Below is a small trained network, with its code and all its weights. Each question gives an input and a class and asks what happens when units are switched off, that is, made to give their printed mean instead of their output.

import numpy as np


def w(rows, s, z=0):
    codes = np.array(rows[::2]) - 128.0
    scale = np.full(codes.shape[1], s)
    scale[-1] = z or s
    return codes * scale


def norm(h):
    return h / np.sqrt((h * h).mean(-1, keepdims=True) + 1e-5)


def f(y):
    return y / 2 * (1 + np.tanh(0.7978845608 * (y + 0.044715 * y**3)))


def log_softmax(a):
    a = a - a.max(-1, keepdims=True)
    return a - np.log(np.exp(a).sum(-1, keepdims=True))


def net(x, mask):
    res = np.array(x, float).reshape(1, 7) / 4 @ E
    u = 0
    for l in range(4):
        y = f(norm(res) @ A[l][:, :-1].T + A[l][:, -1])
        res = res + np.where(mask[u : u + 12], y, B[l][:, -1]) @ B[l][:, :-1]
        u += 12
    return log_softmax(norm(res)[-1] @ U[:, :-1].T + U[:, -1])


A, B = {}, {}
E = w([
[146,104,148,197,158,223,168,17,61,31],'x0',
[126,149,102,111,165,121,95,126,125,102],'x1',
[122,139,145,149,138,131,145,133,106,172],'x2',
[146,125,128,97,145,116,90,113,133,115],'x3',
[74,66,150,214,193,138,102,188,210,121],'x4',
[104,223,199,199,73,105,58,75,161,126],'x5',
[1,141,231,48,150,148,149,152,122,38],'x6',
],0.006)
A[0] = w([
[32,144,195,105,111,124,114,150,62,65,108],'L0N0',
[164,76,98,139,133,96,147,160,114,105,31],'L0N1',
[125,149,85,1,74,162,169,76,89,161,96],'L0N2',
[127,183,148,147,68,121,96,113,170,116,2],'L0N3',
[199,208,49,237,115,103,120,140,117,142,166],'L0N4',
[106,170,109,89,86,110,102,214,172,165,70],'L0N5',
[82,152,162,50,115,120,133,156,151,146,148],'L0N6',
[111,84,176,79,143,114,119,156,118,131,19],'L0N7',
[106,197,212,193,80,105,57,87,139,134,15],'L0N8',
[108,179,106,102,121,70,84,83,71,123,64],'L0N9',
[113,136,135,74,129,183,84,180,165,127,83],'L0N10',
[143,47,187,189,186,152,65,233,174,102,21],'L0N11',
],0.0063,0.0027)
B[0] = w([
[100,47,162,103,73,213,20,162,66,111,250],'L0N0',
[178,109,104,98,176,201,156,78,140,201,133],'L0N1',
[85,189,105,106,79,83,188,89,85,164,248],'L0N2',
[138,213,99,115,123,172,129,130,172,162,153],'L0N3',
[126,64,166,71,85,168,35,103,83,127,254],'L0N4',
[215,121,218,196,170,67,157,171,165,38,228],'L0N5',
[145,139,207,88,180,132,114,147,51,168,220],'L0N6',
[73,105,114,106,187,154,112,190,146,123,139],'L0N7',
[116,180,82,116,113,205,139,85,213,129,231],'L0N8',
[75,138,131,136,59,114,200,122,148,150,154],'L0N9',
[101,144,186,176,123,143,152,203,126,160,154],'L0N10',
[3,125,55,172,103,44,205,29,106,136,236],'L0N11',
],0.0062,0.0037)
A[1] = w([
[135,57,96,181,136,111,83,79,161,195,165],'L1N0',
[162,43,50,66,183,164,164,179,84,159,104],'L1N1',
[121,91,28,54,254,130,230,178,116,159,103],'L1N2',
[143,79,104,75,190,131,185,133,88,157,51],'L1N3',
[60,110,138,180,192,45,134,68,178,139,22],'L1N4',
[115,227,127,161,141,146,4,110,188,143,31],'L1N5',
[132,155,158,85,143,119,132,167,141,67,168],'L1N6',
[172,136,104,147,68,23,66,220,135,140,80],'L1N7',
[101,133,104,196,165,127,156,133,102,176,24],'L1N8',
[102,82,124,46,206,142,183,152,92,134,63],'L1N9',
[167,142,151,157,123,180,146,30,63,54,73],'L1N10',
[201,75,20,119,109,110,77,127,141,150,1],'L1N11',
],0.0071,0.003)
B[1] = w([
[47,125,84,115,162,163,70,175,99,86,218],'L1N0',
[131,130,203,174,42,173,129,45,200,97,250],'L1N1',
[164,227,171,166,65,151,103,114,221,127,254],'L1N2',
[116,172,168,203,78,111,107,130,199,88,192],'L1N3',
[81,159,29,141,129,81,127,120,114,107,186],'L1N4',
[165,123,153,152,48,199,157,105,213,139,223],'L1N5',
[145,56,145,128,136,187,133,72,120,254,172],'L1N6',
[182,109,157,165,202,152,217,171,88,175,211],'L1N7',
[94,97,132,123,113,112,114,112,131,89,125],'L1N8',
[148,144,114,163,72,235,83,90,154,130,217],'L1N9',
[190,106,160,116,221,81,210,196,178,173,253],'L1N10',
[98,45,160,104,104,186,105,164,103,165,191],'L1N11',
],0.007,0.0041)
A[2] = w([
[147,87,130,151,220,160,147,48,153,73,54],'L2N0',
[142,100,110,138,162,184,99,207,140,164,85],'L2N1',
[143,165,76,123,109,43,49,195,129,32,2],'L2N2',
[108,186,101,145,96,217,115,119,240,94,57],'L2N3',
[125,200,58,37,93,39,213,96,52,159,107],'L2N4',
[129,255,92,170,130,60,119,161,108,73,63],'L2N5',
[189,91,84,121,68,135,126,86,76,207,113],'L2N6',
[179,124,100,99,214,101,116,115,119,106,81],'L2N7',
[141,202,161,124,76,154,125,87,240,157,22],'L2N8',
[199,71,56,162,101,132,70,128,96,157,81],'L2N9',
[147,174,123,59,115,28,172,218,138,187,131],'L2N10',
[166,114,154,173,214,131,168,99,132,53,75],'L2N11',
],0.0068,0.0034)
B[2] = w([
[146,188,161,112,146,65,100,164,125,216,157],'L2N0',
[166,165,197,92,128,134,143,76,107,44,145],'L2N1',
[71,171,161,138,84,54,102,97,132,116,116],'L2N2',
[195,114,111,117,50,107,147,121,146,149,253],'L2N3',
[29,219,64,71,138,40,131,97,70,67,180],'L2N4',
[129,155,155,142,106,178,114,88,116,99,127],'L2N5',
[47,124,107,140,140,133,125,154,86,51,184],'L2N6',
[136,112,166,211,176,116,179,164,119,148,120],'L2N7',
[202,131,108,173,35,141,202,19,139,109,237],'L2N8',
[58,2,215,91,188,204,75,184,81,151,149],'L2N9',
[181,126,76,76,201,80,168,138,126,142,171],'L2N10',
[201,169,115,139,133,52,140,216,173,162,151],'L2N11',
],0.0071,0.0062)
A[3] = w([
[136,209,64,54,142,96,179,112,67,66,2],'L3N0',
[102,23,19,202,165,117,82,137,206,173,119],'L3N1',
[215,144,174,117,221,88,195,180,163,137,86],'L3N2',
[205,127,136,150,203,125,106,102,139,113,134],'L3N3',
[118,84,64,176,135,153,103,153,163,115,71],'L3N4',
[2,109,63,181,198,49,124,101,216,163,127],'L3N5',
[72,177,61,186,224,116,65,162,128,139,35],'L3N6',
[135,189,116,26,72,138,129,44,98,203,136],'L3N7',
[38,110,36,82,133,48,156,107,182,78,81],'L3N8',
[225,136,198,190,220,72,173,140,121,103,106],'L3N9',
[64,65,192,59,124,204,21,159,53,113,93],'L3N10',
[244,99,70,178,141,104,131,112,77,221,170],'L3N11',
],0.0072,0.0041)
B[3] = w([
[100,142,57,173,119,56,79,142,71,96,173],'L3N0',
[71,199,114,123,149,85,127,97,30,78,177],'L3N1',
[233,161,152,98,222,52,164,198,175,168,207],'L3N2',
[99,158,168,105,121,92,178,172,155,169,146],'L3N3',
[96,149,154,106,114,121,183,143,89,93,136],'L3N4',
[158,190,26,86,94,71,144,114,21,71,194],'L3N5',
[96,132,88,170,83,88,178,73,177,74,140],'L3N6',
[102,106,65,210,154,108,126,142,151,82,230],'L3N7',
[77,146,76,160,87,68,146,100,38,78,178],'L3N8',
[153,173,97,18,197,73,191,175,189,200,203],'L3N9',
[88,2,128,122,192,204,28,152,99,182,254],'L3N10',
[64,120,187,72,162,171,88,177,173,123,200],'L3N11',
],0.0091,0.0056)
U = w([
[202,164,182,247,8,196,173,57,227,124,226],'0',
[53,18,195,121,188,208,28,188,58,203,213],'1',
[44,203,20,183,120,11,167,119,15,53,40],'2',
[244,180,207,74,254,31,218,243,216,245,3],'3',
],0.0087,0.0026)

Each question gives the input, the list of numbers given to net, and the class t.
The units are the neurons (one row each of A and B). Each row of codes is followed by its name. A weight is (code - 128) times the scale printed after its matrix; where a second scale follows, it is the last column's (A, B and U).
mask holds one flag per neuron, layer by layer. A switched-off neuron (its flag False) gives its mean, the last column of its row in B, instead of its output. The means were averaged over made-up inputs and are rounded, as every weight is.
A unit's drop is (log p(t) with every unit on - log p(t) with that unit switched off) / (log p(t) with every unit on - log p(t) with every unit switched off).
The circuit of an input: a set's keep is (log p(t) with only the set's units on - log p(t) with every unit switched off) / (log p(t) with every unit on - log p(t) with every unit switched off). Starting from the 12 units with the biggest drops (on a tie, the unit counted first), units are removed one at a time, each time the one whose removal leaves the highest keep (on an exact tie, the one counted first), for as long as the keep stays at least 0.8.
circuit, biggest first: the units of the circuit, biggest drop first
k most important neurons: the k neurons with the biggest drops, biggest first
k most important neurons of layer l: the k neurons of layer l with the biggest drops, biggest first
drop when u is switched off: that unit's drop, to one decimal
input [1,6,-4,-7,-8,-8,-8], class 0: circuit, biggest first	(L1N1)
input [7,-2,7,-4,6,1,5], class 3: 3 most important neurons	(L1N10 L2N11 L2N0)
input [-4,-6,-3,-3,-7,4,-8], class 1: 2 most important neurons	(L0N4 L2N9)
input [7,8,-1,1,8,5,2], class 2: circuit, biggest first	(L0N11 L1N4)
input [-4,4,-7,5,-6,-7,-8], class 1: 2 most important neurons	(L1N11 L2N9)
input [3,-6,2,-7,-8,7,8], class 1: circuit, biggest first	(L0N0 L3N10)
input [-2,3,1,-7,-8,6,-3], class 2: 2 most important neurons	(L2N4 L1N1)
input [-7,-1,-6,-3,8,-2,1], class 2: 2 most important neurons	(L0N11 L1N4)
input [-3,-5,-3,5,-3,-8,-8], class 0: 2 most important neurons	(L1N1 L1N2)
input [-2,2,3,7,-2,8,8], class 0: 3 most important neurons	(L0N8 L1N5 L2N8)
input [-3,-2,4,-2,-4,5,5], class 0: 4 most important neurons	(L0N8 L0N3 L0N4 L2N8)
input [3,-5,5,-4,-8,0,-7], class 2: 4 most important neurons	(L2N4 L0N2 L0N0 L1N9)
input [-1,-5,-3,6,-4,5,6], class 1: 2 most important neurons of layer 0	(L0N0 L0N6)
input [-4,-8,-5,-7,7,-6,6], class 2: circuit, biggest first	(L0N11)
input [4,6,5,6,8,7,6], class 2: 2 most important neurons of layer 1	(L1N2 L1N4)
input [7,-6,2,-1,-2,0,6], class 3: 3 most important neurons	(L1N10 L0N4 L2N11)
input [-6,3,1,5,-2,7,1], class 0: 2 most important neurons	(L0N8 L1N5)
input [-3,6,0,0,7,0,-7], class 1: 2 most important neurons	(L0N4 L1N11)
input [7,8,-3,7,6,2,3], class 3: 2 most important neurons	(L1N10 L2N11)
input [-8,-3,-3,-3,1,3,8], class 1: most important neuron of layer 0	(L0N0)
input [-2,1,-8,-6,-3,-8,8], class 0: 3 most important neurons of layer 1	(L1N2 L1N9 L1N1)
input [-2,8,7,7,7,-5,4], class 2: 2 most important neurons of layer 1	(L1N4 L1N5)
input [7,-7,1,1,-5,-6,0], class 3: 2 most important neurons of layer 1	(L1N10 L1N5)
input [8,1,-7,3,4,5,4], class 3: drop when L1N10 is switched off	0.3
input [8,-1,7,7,2,7,0], class 3: drop when L1N1 is switched off	0.1
input [-2,8,-4,7,5,0,-1], class 2: drop when L0N11 is switched off	3.1
